9	-51	-8	8	38	-7	11
45	-8	5	46	-31	13	17
-89	8	-22	-86	44	-12	-8
⇒ 11

-48	-52	27	24	64
11	0	-1	-19	16
70	73	-17	0	-56
⇒ 64

26	-89	14	-68
-4	24	-9	-44
-44	-73	88	-73
⇒ -68

3	38	-20	86	87	-22
-6	-80	-79	-39	-49	32
81	-12	26	-52	87	5
⇒ -22

-5	-7	-10	8	-4	-11
4	8	7	0	8	10
6	-2	16	-91	-14	-2
⇒ -11

13	6	71	27
-35	-24	-43	1
23	20	29	35
⇒ 27

-41	28	41	-12	16	45	34
32	-53	-48	-18	-3	-47	-59
25	-59	-32	-23	-13	-54	-68
⇒ 34
---
(-28, -75, -48, -58, -10, 5, 2) ans = -48
(46, 75, -89, -11, -26, -44) ans = -89
(83, -74, -78, -84) ans = -78
(67, -19, 81, 38, 68, 57, -37) ans = 81
(-58, 12, -6, 75) ans = -6
(69, -70, -83, 40, -7, -2) ans = -83
(38, 63, 15, 80, 43) ans = 15
(-47, -3, -23, -80, 56, 68, 35) ans = -23
(-47, 83, 34, -23, -26) ans = 34
---
array([1, 0, 9, 5, 3, 4]) yields 4
array([6112, 5398, 1459, 5589, 6758, 5826, 8152]) yields 8152
array([-460, -372,  750, -501]) yields -501
array([ 31, 182, 130, 236,  42, 195,  65]) yields 65
array([755, 202, 627, 818, 915, 962, 747]) yields 747
array([-15, -44,  20,  49]) yields 49
array([-40, -22, -21,  48, -19,   0]) yields 0
array([ 83, 772, 696, 425, 191, 408]) yields 408
---
-0.084	0.034	0.035	0.172	-0.158	-0.148
0.076	-0.088	-0.088	-0.086	0.044	0.047
==> 0.034

1.536	19.691	-12.676	-7.071
-17.481	-14.365	-4.399	-12.247
-12.954	-13.278	3.924	-7.894
==> -14.365

0.2	0.4	1.8	-0.4	0.6	0.5
-1.9	-0.7	-1.4	1.9	0.7	-0.5
==> 0.4

1.81	-0.53	0.09	0.69	-0.42	0.21	-1.32
0.84	-0.93	0.89	0.69	0.83	0.52	-0.66
0.15	-1.20	-1.62	-0.36	-1.17	-0.15	-0.66
==> -0.93

0.76	-1.47	1.19	1.71	1.70	-1.28	1.92
1.67	1.80	1.74	1.78	1.82	1.74	1.78
==> -1.47

-6.8	-1.2	16.4	-2.0	-12.8	-7.9
6.3	-3.9	-4.4	-5.8	-7.2	-3.3
==> -1.2

-101.05	-28.71	-77.79	148.09
-207.16	-108.66	-87.80	-103.22
-47.14	-48.41	-26.95	-37.42
==> -108.66

-1.0	0.4	2.2	-0.3	2.3	1.0	1.0
-1.5	0.3	1.6	-0.7	2.1	0.9	1.3
==> 0.4
---
|  65 | -24 | -55 |  59 |
|   4 | -57 | -28 | -76 |
| -21 |  50 | -46 |  45 |
-> -28

| -54 | -45 |  50 | -40 |  30 |  42 |
| -73 | -58 |  44 | -77 |  60 |  41 |
| -50 | -71 |  37 | -84 |  38 |  54 |
-> 60

|  62 |  13 | -72 |  18 |  84 | -69 |  19 |
|  37 |  39 |  56 |  72 |  25 | -82 |  60 |
|  10 | -27 |  47 |  20 |  81 |  72 | -15 |
-> -82

|  52 | -29 |  21 |  -1 | -22 | -76 |   9 |
| -42 |  13 |  62 | -25 |   8 |  -1 |  -5 |
|   3 |   3 | -11 |  31 |  25 | -32 | -13 |
-> -1

|  83 |  17 |  11 | -10 | -12 | -11 |   1 |
|  23 |  10 |  -8 |  15 |  12 |  17 | -22 |
|   9 | -13 |  16 |   8 | -15 |   8 | -28 |
-> 17

| -73 |  39 | -32 |   2 |  30 |  36 |  21 |
| -14 | -33 | -16 |  29 |  12 |  55 | -69 |
|  20 | -38 |   1 |  21 | -24 |   5 | -30 |
-> 55

| -62 | -41 | -32 |  32 |
|  33 |   7 |   0 |  41 |
| -30 |  87 | -72 |  -1 |
-> 0

|   8 |  11 |  15 | -16 | -18 |  -7 |
|  12 |   2 |   6 |  24 |  28 |  -5 |
| -71 |  58 |  -6 | -48 |   5 |  49 |
-> 28

| -52 | -82 | -21 | -24 |
|  46 | -82 |  19 |  33 |
|   1 | -82 |  38 |  37 |
-> 19
---
[   9.64  116.32  160.97  -19.20  -14.70 -180.61] --> 9.64, -180.61

[ 0.34 -1.00 -0.07 -1.45  1.74 -0.29] --> 0.34, -0.29

[[ 2.121  0.585  1.063 -0.314 -1.341]
 [ 1.030 -0.022 -1.527  1.001 -0.782]
 [ 0.468  0.242  1.178 -0.112 -0.226]] --> 2.121, -0.226

[ 1.4 -0.4 -1.4  0.1] --> 1.4, 0.1

[ 1.3  0.2  0.6 -0.9] --> 1.3, -0.9

[-0.046  0.150 -0.097  0.048  0.102] --> -0.046, 0.102
---
|  42 |  12 |  -1 |   6 |  -4 | -18 |
|   4 |  12 | -41 |  32 | -13 |   3 |
|  47 |  76 | -41 |  12 |  -9 | -36 |
=> 47

|  -5 | -60 |  61 |  36 | -16 |
|  27 | -43 |  39 |  29 |   2 |
|   9 | -70 |  24 |  15 |   8 |
=> 9

|  32 |  51 | -22 |  37 |  -1 | -26 |
|  -4 |   5 |  71 |   6 |  -1 |  79 |
|  50 |  40 | -29 |  74 |  49 | -48 |
=> 50

| -44 |  20 |  87 | -30 |  73 |
| -84 | -12 |  63 | -88 |  56 |
|  68 | -47 | -79 |  40 | -52 |
=> 68

|   3 |  12 | -18 | -26 |  16 |  27 |   6 |
|   5 |  20 | -18 | -23 |  14 |  29 |   8 |
|  25 |  43 | -31 | -11 |  -3 |  70 |  33 |
=> 25

|   4 |  -4 | -29 |  -2 |
|  83 |   9 | -66 |   0 |
|  -3 | -18 | -56 |  27 |
=> -3

|   7 |  46 | -22 | -18 |  42 | -39 |  61 |
|  14 | -25 |  17 |  38 |  48 |  22 | -38 |
|  18 |  52 |   6 |  47 |  64 | -76 |   4 |
=> 18

|  60 |  19 |  -2 |  13 |  24 | -17 | -51 |
|   7 |  34 |  22 |  12 |  10 |  51 |  41 |
|   8 |  -2 |   8 |  54 |  82 |   0 | -52 |
=> 8

|  19 | -25 |  42 |  68 |
|  46 | -50 |  -2 | -39 |
| -27 |  50 | -82 |  14 |
=> -27
---
| -27 | -12 |  43 | -71 | -44 |  30 |
| -27 | -58 |  29 | -71 | -44 |  70 |
| -27 | -27 |  27 | -71 | -44 |  61 |
yields 30, -27

| -31 |  19 | -79 |  13 |  32 |  12 |   7 | yields 7, -31

|  39 | -75 |  33 |  38 | yields 38, 39

|  17 | -87 |   5 | -10 |   8 |   1 | yields 1, 17

|  27 | -95 | -42 | -31 | -80 |
|  16 | -26 | -19 | -21 | -34 |
|  13 | -60 | -23 | -14 | -45 |
yields -80, 13

|   1 |  82 |  78 | -93 | -83 | -78 |  68 | yields 68, 1
